Small tables with named rows and columns. After each table, cells are looked up by row and column.

laro =
	pup	ruk	peson	gaf
reb	109	107	129	150
resob	97	133	83	110
fif	127	148	141	110
teni	99	137	123	170
zodozu	116	116	178	20
siba	141	128	34	226
budu	104	114	137	134
lup	124	137	128	109
totusa	115	135	168	171
kef	128	80	108	49
matabar	117	79	114	40

budu, ruk => 114
kef, gaf => 49
siba, pup => 141
kef, ruk => 80
kef, pup => 128
reb, gaf => 150
totusa, pup => 115
lup, peson => 128
budu, gaf => 134
totusa, ruk => 135
fif, ruk => 148
matabar, gaf => 40
zodozu, ruk => 116
fif, pup => 127
resob, pup => 97
siba, peson => 34
fif, peson => 141

gaz:
columns: viv, nuto, las, kas, vupe, medugav
nunula: [113, 137, 106, 48, 136, 142]
rezasor: [129, 113, 161, 183, 85, 157]
vok: [136, 60, 177, 130, 147, 99]
zam: [141, 176, 160, 177, 92, 177]
sebemep: [142, 174, 138, 116, 132, 207]
zudovav: [139, 202, 169, 158, 69, 177]
kez: [60, 144, 135, 199, 69, 131]

What is the las of zudovav in gaz? 169
What is the kas of kez in gaz? 199
What is the vupe of zam in gaz? 92
What is the medugav of zam in gaz? 177
What is the viv of zudovav in gaz? 139
What is the medugav of sebemep in gaz? 207
What is the las of sebemep in gaz? 138
What is the kas of vok in gaz? 130
What is the las of rezasor in gaz? 161
What is the medugav of kez in gaz? 131
What is the viv of vok in gaz? 136

dib:
,dafemuv,dulit,zek,riteman,zok,giv
modina,184,171,103,162,176,102
tevuv,124,17,146,123,118,159
limu,101,124,142,73,84,115
zaf,80,139,150,87,79,144
lib,127,36,149,124,118,154
pas,126,174,128,124,131,118
fim,148,199,118,131,130,117
mev,179,39,111,172,178,125
suvob,126,37,138,128,124,149
vuduko,98,126,146,93,93,138
ronir,203,13,120,169,182,126
kekazun,152,135,120,143,149,119

zaf, dafemuv => 80
pas, giv => 118
ronir, zek => 120
tevuv, giv => 159
vuduko, riteman => 93
fim, riteman => 131
Which row has the largest zek? zaf

Table vonozod
       sepipag  basi  kifi  kuref  belede
tud        144   133   134    133     111
ruvof       41   122   171    133     128
rede       133   143   120    146     123
vomu       111   137   165    118     145
nitas      124   134   144    113     149
sor         96   186   179     40     187
fimu       144   114   113    131     120
vetin      152   142   114    152     130
mik         71   149   209    131     151

What is the kifi of nitas in vonozod? 144
What is the sepipag of rede in vonozod? 133
What is the kifi of rede in vonozod? 120
What is the kuref of sor in vonozod? 40
What is the belede of ruvof in vonozod? 128
What is the belede of tud in vonozod? 111
What is the belede of fimu in vonozod? 120
What is the kuref of fimu in vonozod? 131
What is the kifi of ruvof in vonozod? 171
What is the kuref of nitas in vonozod? 113

kizeniz
fields: pilo, gusep, bos, vabug, baga, zedal, fiti, sir
gogubas: [70, 100, 236, 131, 245, 244, 245, 97]
bav: [86, 97, 38, 44, 87, 45, 45, 98]
gegesil: [106, 110, 152, 110, 150, 149, 153, 116]
zirako: [104, 96, 162, 126, 163, 164, 165, 118]
busuk: [196, 77, 136, 169, 79, 118, 118, 181]
bufon: [115, 158, 153, 147, 158, 160, 157, 119]
sezo: [132, 90, 115, 141, 100, 104, 110, 144]
zisonaz: [116, 120, 135, 126, 133, 130, 135, 129]
revo: [131, 103, 115, 135, 101, 106, 110, 141]
gipi: [184, 66, 126, 175, 79, 108, 111, 183]
fifakab: [80, 205, 106, 113, 129, 120, 120, 59]
defuvem: [88, 99, 47, 51, 92, 54, 54, 99]

What is the vabug of defuvem in kizeniz?
51
What is the sir of sezo in kizeniz?
144
What is the zedal of sezo in kizeniz?
104
What is the fiti of busuk in kizeniz?
118
What is the gusep of zisonaz in kizeniz?
120
What is the baga of fifakab in kizeniz?
129
What is the gusep of defuvem in kizeniz?
99
What is the baga of zisonaz in kizeniz?
133
What is the pilo of zirako in kizeniz?
104
What is the bos of zirako in kizeniz?
162
What is the fiti of gogubas in kizeniz?
245
What is the sir of gipi in kizeniz?
183
What is the gusep of sezo in kizeniz?
90
What is the vabug of sezo in kizeniz?
141
What is the zedal of fifakab in kizeniz?
120
What is the pilo of gogubas in kizeniz?
70
What is the zedal of gipi in kizeniz?
108
What is the vabug of bav in kizeniz?
44
What is the fiti of defuvem in kizeniz?
54

